Below are the code and all the weights of a small trained network. Each question names an input and a class and asks about switching units off, where a switched-off unit gives its printed mean instead of its output.

import numpy as np


def w(rows, s, z=0):
    codes = np.array(rows[::2]) - 128.0
    scale = np.full(codes.shape[1], s)
    scale[-1] = z or s
    return codes * scale


def norm(h):
    return h / np.sqrt((h * h).mean(-1, keepdims=True) + 1e-5)


def f(y):
    return np.maximum(y, 0)


def log_softmax(a):
    a = a - a.max(-1, keepdims=True)
    return a - np.log(np.exp(a).sum(-1, keepdims=True))


def net(x, mask):
    res = np.array(x, float).reshape(1, 6) / 4 @ E
    u = 0
    for l in range(3):
        y = f(norm(res) @ A[l][:, :-1].T + A[l][:, -1])
        res = res + np.where(mask[u : u + 8], y, B[l][:, -1]) @ B[l][:, :-1]
        u += 8
    return log_softmax(norm(res)[-1] @ U[:, :-1].T + U[:, -1])


A, B = {}, {}
E = w([
[63,169,28,201,165],'x0',
[121,254,178,112,162],'x1',
[162,174,51,134,126],'x2',
[66,98,188,191,165],'x3',
[169,65,134,198,144],'x4',
[202,136,91,135,118],'x5',
],0.0089)
A[0] = w([
[103,162,39,110,128,11],'0.n0',
[111,151,48,110,104,3],'0.n1',
[132,118,72,176,136,35],'0.n2',
[185,144,96,109,113,13],'0.n3',
[119,147,75,104,137,20],'0.n4',
[184,118,115,110,121,24],'0.n5',
[130,254,119,133,134,6],'0.n6',
[135,134,81,127,138,12],'0.n7',
],0.026,0.0043)
B[0] = w([
[49,137,46,90,5,210],'0.n0',
[60,95,87,59,27,196],'0.n1',
[97,77,56,159,141,194],'0.n2',
[144,107,137,123,109,196],'0.n3',
[79,117,115,97,81,171],'0.n4',
[182,107,147,104,90,181],'0.n5',
[139,246,143,95,242,253],'0.n6',
[88,127,99,135,81,162],'0.n7',
],0.022,0.012)
A[1] = w([
[251,105,108,124,118,24],'1.n0',
[156,214,121,126,179,3],'1.n1',
[140,134,71,240,136,27],'1.n2',
[172,125,113,152,136,83],'1.n3',
[118,220,149,117,140,83],'1.n4',
[46,105,239,104,137,201],'1.n5',
[241,111,126,105,94,36],'1.n6',
[126,103,27,199,163,120],'1.n7',
],0.025,0.0018)
B[1] = w([
[223,95,155,137,47,208],'1.n0',
[208,213,111,95,162,240],'1.n1',
[147,7,105,120,196,177],'1.n2',
[138,110,158,128,95,146],'1.n3',
[164,159,71,251,192,250],'1.n4',
[36,159,219,183,144,242],'1.n5',
[214,82,141,168,42,221],'1.n6',
[121,41,111,77,219,218],'1.n7',
],0.031,0.011)
A[2] = w([
[181,250,178,36,200,27],'2.n0',
[58,142,33,109,61,81],'2.n1',
[176,160,178,120,122,5],'2.n2',
[163,191,147,100,178,31],'2.n3',
[158,155,142,92,154,96],'2.n4',
[84,130,99,187,102,125],'2.n5',
[173,233,159,80,144,88],'2.n6',
[90,127,68,126,118,96],'2.n7',
],0.019,0.0029)
B[2] = w([
[215,111,4,251,193,254],'2.n0',
[122,226,177,19,88,240],'2.n1',
[47,124,21,239,107,168],'2.n2',
[195,186,162,111,183,206],'2.n3',
[93,147,117,169,118,163],'2.n4',
[175,190,193,45,150,176],'2.n5',
[148,101,94,226,202,230],'2.n6',
[105,185,181,72,130,188],'2.n7',
],0.019,0.0096)
U = w([
[108,34,116,86,201,6],'0',
[63,153,252,182,144,67],'1',
[80,172,87,23,63,208],'2',
[192,228,79,174,189,211],'3',
[216,87,162,152,24,151],'4',
],0.016,0.0019)

Each question gives the input, the list of numbers given to net, and the class t.
The units are the neurons (one row each of A and B). Each row of codes is followed by its name. A weight is (code - 128) times the scale printed after its matrix; where a second scale follows, it is the last column's (A, B and U).
mask holds one flag per neuron, layer by layer. A switched-off neuron (its flag False) gives its mean, the last column of its row in B, instead of its output. The means were averaged over made-up inputs and are rounded, as every weight is.
A unit's drop is (log p(t) with every unit on - log p(t) with that unit switched off) / (log p(t) with every unit on - log p(t) with every unit switched off).
The circuit of an input: a set's keep is (log p(t) with only the set's units on - log p(t) with every unit switched off) / (log p(t) with every unit on - log p(t) with every unit switched off). Starting from the 12 units with the biggest drops (on a tie, the unit counted first), units are removed one at a time, each time the one whose removal leaves the highest keep (on an exact tie, the one counted first), for as long as the keep stays at least 0.8.
units of the circuit, in order: the units of the circuit, biggest drop first
unit that matters most: the unit with the biggest drop
k most important neurons: the k neurons with the biggest drops, biggest first
top k neurons in layer l: the k neurons of layer l with the biggest drops, biggest first
drop when u is switched off: that unit's drop, to one decimal
input [3,-7,2,-3,4,-7], class 0: units of the circuit, in order => [0.n2, 1.n7]
input [1,-1,0,-6,3,8], class 2: unit that matters most => 0.n1
input [7,-7,-6,0,-2,-1], class 0: units of the circuit, in order => [1.n7, 0.n2]
input [0,-6,6,2,3,6], class 0: units of the circuit, in order => [0.n2, 1.n7]
input [-6,-7,-3,2,3,-2], class 4: top 2 neurons in layer 0 => [0.n6, 0.n1]
input [-3,-3,1,6,2,3], class 4: top 3 neurons in layer 0 => [0.n4, 0.n6, 0.n1]
input [6,-3,-1,-5,6,-7], class 2: top 2 neurons in layer 0 => [0.n0, 0.n1]
input [7,2,3,4,-7,1], class 2: 2 most important neurons => [0.n0, 0.n1]
input [-1,-5,1,-4,3,-8], class 0: 2 most important neurons => [0.n6, 0.n5]
input [0,-3,-1,-2,-2,-7], class 1: 3 most important neurons => [0.n6, 0.n2, 0.n0]
input [8,2,-8,6,-3,-5], class 1: 2 most important neurons => [0.n6, 0.n2]
input [4,2,5,-2,-7,0], class 2: 2 most important neurons => [0.n0, 0.n1]
input [0,-8,-8,2,4,5], class 0: drop when 0.n5 is switched off => 0.3
input [-7,-3,1,3,-3,-4], class 1: unit that matters most => 0.n6
input [-8,0,-2,4,-2,-1], class 1: drop when 0.n6 is switched off => 0.7
input [-4,-1,-2,-1,0,0], class 4: drop when 0.n6 is switched off => 0.9
